In the rows, 128 means zero.
Here are made-up objects, facts about them, and rows of numbers that follow some of those facts. Name the object behind each unnamed row.

Some rows with their names:
gradro: [138 146  92  99 148 120 143 172 131 154 143 108  67  83 108 134  76 142
 143  68 114  99 121 179 153 121 154 136 103 164 121 103 137  98 133  79
  88 137 129 142 103]
beda: [132 125 156  81 130 116 165 184  97 180 127 105  77  75 123 125 125 162
 114  51 137  85 122 141 141 108 158 101 123 133 117 103 134 116 166 138
  72 119  93 132  96]
dista: [169  91 122 129 127 121 157 161 131 151 162 109  50  87 117 141  89 151
 114  80 113 109  97 191 152 126 166 110 135 163 130 103 146 129 131 100
  85 117 110 150  97]
ratru: [185  98 110 115 144 120 136 167 130 160 180 110  39  85 109 134 103 164
 119  78 117 104 101 192 145 119 161 105 107 186 124  98 140 114 134  83
  81 103 101 135 106]
stustu: [137  86 133 116 122 116 159 158 125 144 160 119  52  72 127 147  98 150
 113 101 134  89 104 183 141 142 164  84 144 146 141 103 136 121 139 156
  83  93  94 130  79]
zutrar: [168  95 120 127 127 121 157 162 133 151 156 109  52  86 116 140  89 149
 116  79 112 107  97 190 153 125 166 112 134 164 128 103 144 129 131 103
  86 122 113 149  99]
nudru: [135  97 102  98 133 114 150 164 133 141 169 119  52  73 123 137  97 157
 122  92 140  88 118 177 134 141 158  85 122 173 131 102 135 102 148 149
  77 103  96 121  92]
kerun: [145  56  99 111 120 127 142 172 110 164 152 102  56 109 106 143 131 159
 110  69 127  85  93 151 144 123 153  90 155 143 129 100 145 140 162 126
  92 112 109 135  95]
tumin: [149  76 125 120 122 120 147 158 152 142 162 117  46  88 118 153  96 147
 115 107 130  86  96 185 143 142 163  87 135 151 145 101 138 116 132 142
  91  81 104 123  79]
skala: [163 103  74 105 133 119 144 167 170 142 149 105  59 101 110 130  80 150
 134  65 118 106 108 177 147 130 162 121  97 201 112 101 143 103 137  89
  89 129 135 137 114]
staper: [148  54 136 115 125 125 145 169 112 163 156 108  57 118 109 143 140 166
 105  75 123  77  93 148 148 125 169  90 151 135 132 100 150 144 157 121
  95  88 100 134  94]
kudil: [136  71 118 111 125 125 153 176  98 166 139 112  56 107 114 144 104 159
 111  66 121  91 108 162 149 124 163  98 148 120 123 101 149 136 167 130
  84 104 108 133  81]
pulus: [125  92 113 117 119 117 160 157 128 136 165 114  60  84 124 148 114 144
 116 105 134  81 101 172 144 148 163  87 155 157 145 103 137 127 135 152
  95 108 100 134  91]
zakos: [143  66 157 117 131 115 163 145 154 152 180 115  47  93 130 149  89 155
 101  87 130 104 130 170 142 144 153  93 131 142 135  94 140  97 135 162
  75  65 109 139  70]
ruflir: [ 73 109  33 119 146 120 154 159  49 132 162 121  58  82 105 156  53 125
 132 120 128  97 134 191 149 150 146 107 186 119 135 112 149 127 157 139
  89 120 111 148  59]
plupe: [129  76 128 123 123 119 153 152 126 142 161 110  52  94 110 153  92 140
 107 125 136  84 104 174 147 140 155  92 155 153 138 106 144 130 128 142
  87  78  97 139  77]
stugas: [149  76  95  97 137 123 142 182 100 170 154 112  49 100 110 134 111 171
 118  59 124  91 118 163 140 120 157  91 128 146 116  99 144 117 175 121
  79 103 103 121  91]
stiflu: [175 104 171 128 132 118 155 157 116 155 176 107  56  82 120 139 132 161
 101  87 119  90  91 174 151 120 174 103 145 166 141 102 143 141 126  94
  88 104  88 156 106]
labes: [139  61 150 102 104 115 173 168 140 148 110  98  80 111 123 131 107 160
  99  49 134  92 102 136 146 135 177  96 131 154 108 106 154 136 166 153
  81 113 114 141 100]
plebrer: [148  86 103 104 137 119 137 165 147 147 174 118  40  80 116 142  97 159
 123  99 133  85 108 183 137 136 156  83 113 172 136  99 133 100 141 135
  83  81  95 113  89]
zute: [127  85 115 120 127 118 167 149 124 143 176 114  57 106 117 150 119 143
 115 115 130  85 124 161 144 146 154  92 154 158 144  98 137 116 132 146
  95  92 102 139  85]

There are 2 kinds of fact about the objects: φ, ω.
badul φ:staper, fuflo ω:917
basor φ:skisti, grogremek, klostuk, klebras ω:917
beda φ:dregi, klebras ω:387
bemesen φ:skido, plugras ω:917
bimon φ:skisti ω:917
bodrak φ:kuflus, plarar, klebras ω:387
broskudrak ω:917
brupe ω:448
bruplus φ:pustim, lagrogri, klogri ω:917
dista φ:skala ω:917
dofo φ:plebrer, troplobra, fodipel ω:917
drabri φ:nidostek, stufor ω:917
dreflumen φ:skugral, labes, staper, dista ω:917
dregi φ:skido ω:917
drukar φ:ruflir, troplobra ω:917
druskam φ:stiflu, broskudrak ω:448
feska φ:flaplin ω:917
flaplin φ:skisti, grogeklik ω:917
flavan φ:labes, patol ω:448
flegruk ω:448
fligron φ:ruflir, kuban, bimon ω:917
flinegim φ:ratru, risok, dista, tritras ω:917
fodipel φ:sasol ω:448
fodras φ:graku ω:917
foser φ:gagron ω:917
fuflivus ω:917
fuflo φ:rustir ω:917
gada φ:patol, klebras ω:917
gadrum ω:448
gages φ:grogeklik ω:387
gagron φ:klebras ω:917
gaser φ:gagron, skisti, mora ω:917
genibes φ:labes, staper ω:917
gife φ:drukar, klogri ω:448
girur φ:lagrogri ω:387
goflim ω:917
gradro φ:skido, ruflir, klebras ω:917
graku φ:dregi, grogeklik ω:917
gratuku φ:tumin, skugral, sefle, klogri ω:917
griflim ω:917
grobar φ:fuflivus ω:448
grogeklik φ:klebras ω:917
grogremek ω:448
groriklan φ:plebrer ω:448
gunenor φ:skido, bruplus ω:917
gustor φ:lagrogri, sasol, nulal ω:917
kerun φ:tiklim, mikla ω:387
klaste φ:troplobra, tritras ω:448
klavu φ:rustir ω:448
klebras φ:skido ω:917
klogri φ:skido, dregi ω:448
klostuk φ:ruflir ω:917
kosur φ:dregi ω:448
kuban φ:skido, dregi ω:917
kudil φ:skisti, flaplin ω:387
kuflus ω:448
kuvin φ:stiflu ω:917
labes φ:skido, dregi, kuban ω:387
lagrogri φ:skido, stoskor ω:387
lofusar φ:skido ω:917
lokim φ:mora ω:448
lovinak ω:387
maplu φ:ruflir ω:917
matro φ:griflim, klogri, bodrak, gradro ω:387
mikla φ:pive, sasol, fodipel ω:917
modron φ:stiflu ω:387
mora φ:dregi ω:917
neplugus φ:sasol ω:448
nidostek φ:sasol, klostuk ω:917
norora φ:dista, drabri ω:387
nudru φ:kuban ω:448
nulal φ:klebras ω:917
nutrebas φ:klaste, gaser, tritras, zakos ω:917
papo φ:skido, plara ω:387
patol φ:fodipel ω:448
pideski φ:skisti, brupe, ratru ω:917
pive φ:plebrer, troplobra ω:448
plapo φ:sasol ω:917
plara φ:zute, pive ω:917
plarar φ:skido ω:917
plebrer ω:448
plegrusan φ:skido, neplugus, gradro ω:917
pleplan φ:dregi ω:448
plogus φ:flavan, kosur ω:448
plugras φ:bimon ω:917
plupe φ:ratru ω:448
podrok ω:917
pulus φ:sigan, kuban ω:448
pustim φ:lagrogri, pive, bimon, stoskor ω:917
ratru ω:917
risok φ:labes, troplobra, klebras ω:448
ruflir φ:grogeklik ω:448
rustir φ:skido, dregi, ruflir, sasol, fodipel ω:448
sasol ω:917
sefle φ:plegrusan ω:917
sigan φ:gagron, gages ω:917
skala φ:skido, rustir ω:917
skido ω:917
skiske φ:podrok, stiflu ω:387
skisti φ:skido, dregi, klebras ω:448
skugral ω:917
staper φ:plarar, stiflu ω:387
stiflu φ:labes, nulal ω:917
stoski φ:fuflivus ω:917
stoskor φ:drukar ω:917
stufor φ:dregi, klogri, klebras ω:387
stugas φ:gages, drabri ω:387
stuklu φ:ruflir, grogeklik ω:448
stustu φ:stiflu, troplobra, graku ω:448
tezol φ:klavu ω:448
tiklim φ:flegruk, kosur, lokim ω:448
tritras φ:beda ω:917
troplobra φ:dregi, kuban, sasol ω:917
tumin ω:448
tuplam φ:gratuku ω:917
tutrir φ:tezol ω:917
tuvan φ:bimon, kerun ω:917
vepar φ:genibes, zuban ω:917
vibagro φ:labes, gages, plupe ω:917
vozu φ:skido, gada ω:387
zakos φ:griflim, labes, sefle ω:448
zuban ω:917
zute φ:gife ω:448
zutrar φ:lofusar ω:917

Name these rows:
No name comes twice in this set of rows, the named rows included.
[120 108 112  85 121 107 157 161 165 124 136 110  76  82 127 129  84 148
 125  76 147  86 118 155 136 151 167  97 104 191 117 104 139  96 149 156
  81 113 113 126 104]	klogri
[100 110  71 116 138 120 155 163  85 137 163 123  56  73 119 152  69 140
 132  99 125  97 121 192 146 147 156 100 162 124 139 105 142 118 154 145
  88 115 111 135  69]	stuklu
[133  53  84 111 115 127 161 163 156 151 133 101  69 163 103 144 120 147
 118  74 119  88 116 128 155 137 156 107 137 158 115  97 153 125 155 124
 107 104 142 141  96]	lagrogri
[126  96  64 111  98 119 179 163 164 134 122 107  68  78 126 145  75 124
 130  93 135 103 106 179 142 153 151  92 135 170 130 106 132 113 143 176
  88 148 129 130  86]	rustir

The same objects again, as new rows of numbers:
Some objects and their rows:
bodrak: [ 94 132 137  91 139 141 145 125 139 124 119 115 140 131 146  93 145 106
 139 102 163 174 136 146 145 111 151 122  87 140  85 151 105 156 145 172
 107 105 141 140 162  82  98]
lagrogri: [145 122 130 103 121 146 148 175 113 103  93 114 148 164 125 134 143  79
 102 133 130 142 157 168 145 124 104 153  56 138 134 152 150 162 170 175
 113  97 162  98 108  98 104]
stufor: [100 131 137 109 136 132 131 130 125 122 109 110 138 150 158  88 149  97
 135 101 151 175 146 151 149 122 147 153  93 142  91 155 115 165 142 166
 102  94 140 132 144  86  87]
patol: [159 113 115 103  76 134 124 159 128 115 112 132 133 166 124 148  99 135
 106 178  84 131 173 107 168 157 126 115 129 140 142 155 112 104 134 123
 142 164 128 115  94 102 162]
klavu: [149 105 107  90  86 131 112 133 148 112 120 128 142 174 140 143 104 141
 113 146  93 140 163 110 163 158 105 132 154 142 142 146 111 113 133 141
 136 168 120 118 107 122 159]
ruflir: [139 135 119  66  58  90 103 100 125  95 114 131 167 210 143 127 116 158
  91  95 102 102 164 110 125 183 140 120 109 134 167 131 135  81 175 118
 129 171 136 117  62  92 166]
kosur: [122 110 111 137 117 139 114 133  96 109 102 137 105 172 144 180 139 113
 152 138 111 139 156 106 144 157 155 111 119 130 157 137 139 127 146 127
 139 150 144 114 101  77 132]
skisti: [120 129 122 129 113 123 107 101 106 101 106 141 125 199 158 144 146 116
 153  91 119 131 141  96 113 170 169 113 113 120 143 126 140 107 166 118
 151 156 145 123  99  59 134]
drabri: [141 147 126 136 116 108 131 118 121 120 131 129 141 113 128 101 120 155
 105 121 135 104 119 127 113 122 110 141 137 131 128 120 116 108 118 107
 118 120 131 123 125 165 136]
maplu: [134 146 143 115 155 114 130 123 142 122 162 143 132 153 110  78 112 147
 100  93 108 115 102 142  76 114 123 171 156 111 119 109 144 130 135 129
 139 105 108 142 130 169 145]
foser: [108 144 142 145 157 111 117  93 125 112 143 127 122 106 140  88 134 146
 138 100 142 131 104 116  82 104 158 136 139 116 110 114 127 124 117 114
 131 105 120 149 149 142 117]
lofusar: [120 143 133 164 110 138 140 128 116 157 131 133 149 122 151 132 125 124
 156  98 156 100 106 137 134 121  84 133 126 129 140 129 122 126 124 111
  98 129 148 116 137 137 109]
tritras: [126 149 138 154 127 103 124 102  98 125 117 136 123 109 123 140 144 135
 128 120 155 102 107 130 101 137 134 104  95 117 142  99 139 111 135  96
 111 112 150 115 112 125 127]
sigan: [114 152 148 138 146  96 116  94 128  97 150 134 118 118 130  91 138 145
 126 104 145 119  99 110  86 115 162 136 127 121 109 101 128 115 134 104
 132 110 124 147 131 131 120]
stoski: [129 113 156 157 171  89  82 128 147  89 114 129  86   6  67 174 148 136
 139 179 112 140  91 141 125 126 174 116 168 116 115  97 112 121  85 106
 143 116  69 142 141 167  99]
graku: [127 158 117 139 112 108 135  94 128 128 135 123 149 129 124  90 127 152
 114  90 151 111 107 126 106 125 115 125 129 121 131 109 132  93 120 104
 115 115 138 129 121 152 125]
drukar: [144 142 138 155 113 109 133 126  97 109 141 139 101 131 134  92 115 133
 100 141 124 110 133 124  98 106 105 155 121 133 131 122 133 126 131  97
 103 106 147 107 127 155 129]
gagron: [125 158 130 128 115  95 131  84 121 122 131 127 164 133 131 101 139 159
 119  80 160  93 102 125 102 144 129 117 102 117 144 101 135  94 133  96
 109 118 138 129 100 128 131]
bimon: [134 146 124 135 103  96 124 109 110 126 105 126 160 146 122 127 144 134
 115  90 146  84 104 156 114 166  86 142 119 122 165 112 131  99 128  93
  90 122 131  96  84 154 109]
gada: [139 140 138 123 147 129 155 135 135 147 156 137 132 137 113 101 114 140
 106 111 127 107 109 138  95 119  99 154 139 111 132 117 158 139 131 123
 128 119 115 131 136 161 147]
skala: [125 135 128 166 133 140 141 140 111 148 142 128  96 122 147 107 123 126
 138 138 142 114 122 125 109  97 115 136 123 126 128 125 128 139 122 106
 107 118 148 118 140 147 124]

Rows to name:
No name comes twice in this set of rows, the named rows included.
[177 144 147 142  68  81 145 148  78 105 119 153 112 117  68 128 103 144
  54 191 126  65 167 137 120 132  89 117  37 138 201 125 142 112 163  75
 103 123 180  56  58 158 183]	sasol
[145  94 108 120 102 124  99 124 121 104  71 117 135 140 120 192 138 117
 133 151  99 139 147 123 163 188 145 101 132 134 154 126 128 108 122 124
 137 157 108 109  91  81 109]	flegruk
[116 106 119  86 116 116  87  99 162 111 102 130 159 138 123 176 145 145
 153 110 106 141 118 110 150 182 164  87 167 110 131 123 116  94 119 136
 154 170  84 155 101 101 120]	plupe
[128 133 151 156 129  73 106  90 104 102 106 131 129  86  81 160 160 137
 128 107 146  88  94 132  97 149 154  93  70 103 171  75 139  99 149  88
 122 114 132 118  89 123 126]	ratru
[133 129 140 161 148 102 119 118 128 110 125 135 109  52  95 150 135 131
 132 153 129 113 113 128 117 117 144 113 128 118 136 111 128 121 114 109
 133 116 116 130 134 151 123]	goflim
[139  76 131 101 167 131  82 143 178  97 103 130 104  89  66 212 152 122
 131 166  74 168 119 137 147 180 188 106 191 107 123 120 138 122 116 154
 196 161  48 149 116 126 117]	grobar
[126 120 121 109  91 133 122 100 126 141 108 123 156 169 137 166 142 130
 137 115 132 133 143 103 148 163 147  79 114 120 155 124 120 105 149 127
 144 166 133 135  99  74 147]	kuflus
[119 105  99 146 104 148 124 137  79 135  97 132 114 194 166 177 135 102
 164 123 133 127 157 111 136 159 135 107 100 134 169 132 144 135 153 125
 135 153 157 104 108  60 134]	klogri
[129 134 121 174 161 117 105 125 113 103 134 120  81 104 143 110 126 124
 138 142 118 137 123 135 117 105 128 171 177 132 106 123 128 128  97 112
 125  97  94 121 145 166  93]	tuvan
[127 118 114  95 122 154 125 127 161 151 159 126 129 162 163 113 103 153
 133 142  95 167 157  89 158 118 149 114 182 136  93 160  93 124 115 159
 165 164 106 160 161 109 161]	stustu
[166  96 121 131  74 116 105 162  94  85  93 139  93 146  97 187 115 124
  97 205  77 121 194 112 154 159 134 108 100 143 177 137 142 119 153 112
 142 164 147  79  70 100 167]	plebrer
[144 145 121 137 130 134 147 141 134 158 164 117 117 124 144  75  93 154
 120 144 124 129 142 118 125  98 100 149 173 134  93 149 105 133  96 125
 109 120 114 134 158 181 130]	gustor
[142 140 127 141 123 118 132 139 131 127 137 122 126  91 115 109 116 143
 112 150 118 122 125 123 132 117 107 140 163 129 114 135 114 120  91 110
 117 110 109 132 137 176 130]	tutrir

The same objects again, as new rows of numbers:
Some rows with their names:
girur: [119  89 158 138 143 125 124 157 146 138 102 143 155 121 127]
gages: [108 129 113 149 118 145 159 198 197 147 150 155 115 115 169]
maplu: [115 123 125 167 157 143 142 189 161 187 183 117 135 115 133]
bruplus: [121 110 160 147 153 128  97 137 121 149 105 119 157 103 136]
grogeklik: [ 89 152 118 152  84 136 160  50 195 161 178 164 124  91 138]
dregi: [183 129 101 151  67 151 135 114  30 161 105 100 117 161 117]
staper: [122  70  92 110 113  89 127 157 194  95 138 106 149 144 125]
klaste: [158  90 163 146 171 110 112 141 165 165 131 129 143  98 111]
rustir: [181 167 133 134 142 149 180 186  94 132 162 142 122 150 104]
nudru: [166 111 141 142 146 124 125 155 144 142 122 116 132 118 137]
beda: [157 124 119 124  62 123 138  70 136 178 112 181 110  82 114]
gada: [102 138 137 128 116 131 125  45 152 137 161 160 149  95 112]
flavan: [154 105 126 104 150 118 108 128 174 109 149 130 134 120 132]
mora: [183 150 108 124  82 128 119 157  98 175  84 122  91  80 143]
feska: [104 131 142 141 130 130 121 160 152 116 112 116 137 107 153]
flinegim: [122 121 142 127 153 132 102 144 143 136 128 127 145 104 143]
tutrir: [115 125 134 123 144 133 110 146 139 131 132 125 143 110 145]
plebrer: [146 108 164 135 172 125 111 146 161 141 126 137 145 112 131]
druskam: [141  92 126 123 140  92 127 144 189  94 135  95 140 136 135]
fuflivus: [118 126 141 127 148 143 103 157 137 133 124 129 147 104 144]
zute: [146 111 158 136 162 133 109 141 158 137 119 136 143 111 143]

Rows to name:
No name comes twice in this set of rows, the named rows included.
[158 151  90 145  92 129 143 177 141 182 124 115  91  91 156]	graku
[ 82 131 169 174 100 111 139 157 148 101  54  94 137 105 168]	bimon
[ 94 116 154 150 102 121 144 172 161 104  71 138 133 120 168]	kudil
[148 134 143 163  52 127 159  53 109 118  86 138 110 138 140]	skisti
[142 138 157 118 163 123 140 144 155 117 142 143 144 118 111]	patol
[117 168 171 115 172 105 151 190 109 115 129 129 151  98  73]	mikla
[134  90 145 177 176 120 124 179 155 220 172 116 143  93  97]	drukar
[102 136 147 142 128 126 120 150 146 114  96 114 139 105 163]	pideski
[107 100 132 127 111 128 131  77 170 133 138 178 148 111 119]	bodrak
[ 93 141 149 147 105 123 141  88 161 132 123 139 137  96 137]	basor
[ 76 157 137 173  90 128 162 169 179 115 100 107 118 106 187]	flaplin
[113 114 122 155  75 153 147   8  84 130 157 139 156 159  96]	klebras
[126 115 155 138 164 109 117 157 135 166 134 118 150  93  93]	dofo

